Here is a tiny trained network, its code and every weight. The questions are about switching its units off for an input and a class, where a switched-off unit gives its printed mean instead of its output.

import numpy as np


def w(rows, s, z=0):
    codes = np.array(rows[::2]) - 128.0
    scale = np.full(codes.shape[1], s)
    scale[-1] = z or s
    return codes * scale


def norm(h):
    return h / np.sqrt((h * h).mean(-1, keepdims=True) + 1e-5)


def f(y):
    return np.maximum(y, 0)


def log_softmax(a):
    a = a - a.max(-1, keepdims=True)
    return a - np.log(np.exp(a).sum(-1, keepdims=True))


def net(x, mask):
    res = np.array(x, float).reshape(1, 6) / 4 @ E
    u = 0
    for l in range(3):
        y = f(norm(res) @ A[l][:, :-1].T + A[l][:, -1])
        res = res + np.where(mask[u : u + 11], y, B[l][:, -1]) @ B[l][:, :-1]
        u += 11
    return log_softmax(norm(res)[-1] @ U[:, :-1].T + U[:, -1])


A, B = {}, {}
E = w([
[103,171,193,186,190,219],'x0',
[131,130,130,128,133,124],'x1',
[139,122,118,127,147,137],'x2',
[95,9,180,181,167,97],'x3',
[58,164,45,201,168,86],'x4',
[128,128,131,128,127,126],'x5',
],0.014)
A[0] = w([
[155,243,79,61,97,149,101],'L0N1',
[153,180,88,106,122,120,119],'L0N2',
[134,65,87,83,121,70,67],'L0N3',
[150,167,98,79,103,134,81],'L0N4',
[118,27,131,158,109,108,65],'L0N5',
[88,164,40,148,134,108,95],'L0N6',
[122,217,194,163,148,196,97],'L0N7',
[87,157,54,188,110,97,105],'L0N8',
[102,125,71,127,134,128,118],'L0N9',
[186,102,191,2,77,174,3],'L0N10',
[152,109,40,37,69,55,5],'L0N11',
],0.022,0.0051)
B[0] = w([
[38,123,176,10,128,116,250],'L0N1',
[92,149,173,71,118,144,186],'L0N2',
[90,73,85,212,146,173,205],'L0N3',
[105,128,175,55,125,147,185],'L0N4',
[71,82,141,25,163,71,208],'L0N5',
[181,183,159,186,151,77,206],'L0N6',
[142,89,59,172,62,220,231],'L0N7',
[225,144,129,147,158,54,208],'L0N8',
[165,144,151,148,91,97,166],'L0N9',
[224,205,142,210,159,19,244],'L0N10',
[156,102,59,186,78,255,245],'L0N11',
],0.025,0.016)
A[1] = w([
[108,132,90,151,102,225,95],'L1N1',
[140,154,77,112,138,53,1],'L1N2',
[83,124,123,35,152,112,7],'L1N3',
[28,16,165,71,202,56,140],'L1N4',
[124,150,148,117,136,47,101],'L1N5',
[87,130,116,62,152,111,54],'L1N6',
[107,114,114,110,131,116,9],'L1N7',
[109,88,58,194,61,254,97],'L1N8',
[135,145,127,120,120,80,28],'L1N9',
[232,207,183,197,142,47,15],'L1N10',
[168,122,192,147,79,180,125],'L1N11',
],0.018,0.0014)
B[1] = w([
[178,43,46,98,115,118,195],'L1N1',
[182,144,157,132,113,155,160],'L1N2',
[36,67,156,156,144,91,170],'L1N3',
[42,151,199,29,49,183,202],'L1N4',
[162,132,60,106,153,186,172],'L1N5',
[69,140,144,154,154,157,158],'L1N6',
[123,137,145,130,123,117,137],'L1N7',
[141,49,5,166,118,214,251],'L1N8',
[154,133,133,150,139,181,150],'L1N9',
[193,172,214,157,201,48,250],'L1N10',
[134,45,117,111,118,23,175],'L1N11',
],0.023,0.018)
A[2] = w([
[178,163,125,83,144,93,57],'L2N1',
[89,119,50,209,113,146,7],'L2N2',
[78,167,154,34,97,159,127],'L2N3',
[171,150,133,83,138,147,59],'L2N4',
[55,157,153,52,107,127,137],'L2N5',
[77,252,127,84,128,159,119],'L2N6',
[168,157,121,83,154,170,30],'L2N7',
[142,196,160,210,183,91,63],'L2N8',
[144,176,114,183,118,61,6],'L2N9',
[148,134,105,80,154,139,22],'L2N10',
[64,126,172,49,115,115,71],'L2N11',
],0.021,0.0022)
B[2] = w([
[118,150,95,181,121,63,196],'L2N1',
[144,181,60,119,84,199,222],'L2N2',
[20,69,187,214,172,137,237],'L2N3',
[109,114,137,209,95,106,156],'L2N4',
[82,149,163,64,101,156,233],'L2N5',
[91,1,128,98,155,95,188],'L2N6',
[87,142,115,194,111,115,143],'L2N7',
[177,180,170,134,166,128,248],'L2N8',
[123,205,97,53,158,83,201],'L2N9',
[103,149,141,205,106,135,137],'L2N10',
[84,198,136,42,84,172,235],'L2N11',
],0.029,0.013)
U = w([
[182,188,161,146,171,41,246],'0',
[145,81,34,138,102,172,65],'1',
[8,120,192,61,109,127,26],'2',
],0.015,0.0011)

Each question gives the input, the list of numbers given to net, and the class t.
The units are the neurons (one row each of A and B). Each row of codes is followed by its name. A weight is (code - 128) times the scale printed after its matrix; where a second scale follows, it is the last column's (A, B and U).
mask holds one flag per neuron, layer by layer. A switched-off neuron (its flag False) gives its mean, the last column of its row in B, instead of its output. The means were averaged over made-up inputs and are rounded, as every weight is.
A unit's drop is (log p(t) with every unit on - log p(t) with that unit switched off) / (log p(t) with every unit on - log p(t) with every unit switched off).
The circuit of an input: a set's keep is (log p(t) with only the set's units on - log p(t) with every unit switched off) / (log p(t) with every unit on - log p(t) with every unit switched off). Starting from the 12 units with the biggest drops (on a tie, the unit counted first), units are removed one at a time, each time the one whose removal leaves the highest keep (on an exact tie, the one counted first), for as long as the keep stays at least 0.8.
circuit, biggest first: the units of the circuit, biggest drop first
most important unit: the unit with the biggest drop
k most important neurons: the k neurons with the biggest drops, biggest first
k most important neurons of layer l: the k neurons of layer l with the biggest drops, biggest first
drop of u: that unit's drop, to one decimal
input [-2,3,-5,-8,6,2], class 2: circuit, biggest first => [L0N1]
input [-4,-1,-4,7,8,8], class 0: 2 most important neurons => [L0N8 L0N1]
input [8,6,-6,3,5,8], class 1: 2 most important neurons => [L0N7 L0N10]
input [4,-3,1,-1,4,2], class 0: 3 most important neurons => [L0N8 L0N11 L0N6]
input [-6,-4,0,4,-4,8], class 1: 2 most important neurons => [L0N11 L0N3]
input [7,5,-3,-6,2,2], class 1: 2 most important neurons => [L0N7 L0N5]
input [-1,7,7,-3,4,-4], class 0: 2 most important neurons => [L0N6 L0N8]
input [4,-4,3,2,3,4], class 1: 2 most important neurons of layer 0 => [L0N10 L0N7]
input [4,6,0,4,1,-3], class 1: 2 most important neurons => [L0N1 L0N10]
input [-6,4,5,-6,-7,-1], class 0: 2 most important neurons => [L0N10 L0N7]
input [5,-8,-3,1,6,6], class 0: 2 most important neurons of layer 0 => [L0N11 L0N8]
input [-1,1,-3,-6,-8,-7], class 0: drop of L0N10 => 1.9
input [5,5,-2,4,2,1], class 1: drop of L0N1 => 0.4
input [6,8,-5,-1,3,-5], class 1: drop of L1N9 => 0.0
input [8,5,7,6,0,6], class 1: drop of L0N1 => 0.1
input [-7,8,-5,5,-1,6], class 1: most important unit => L0N11
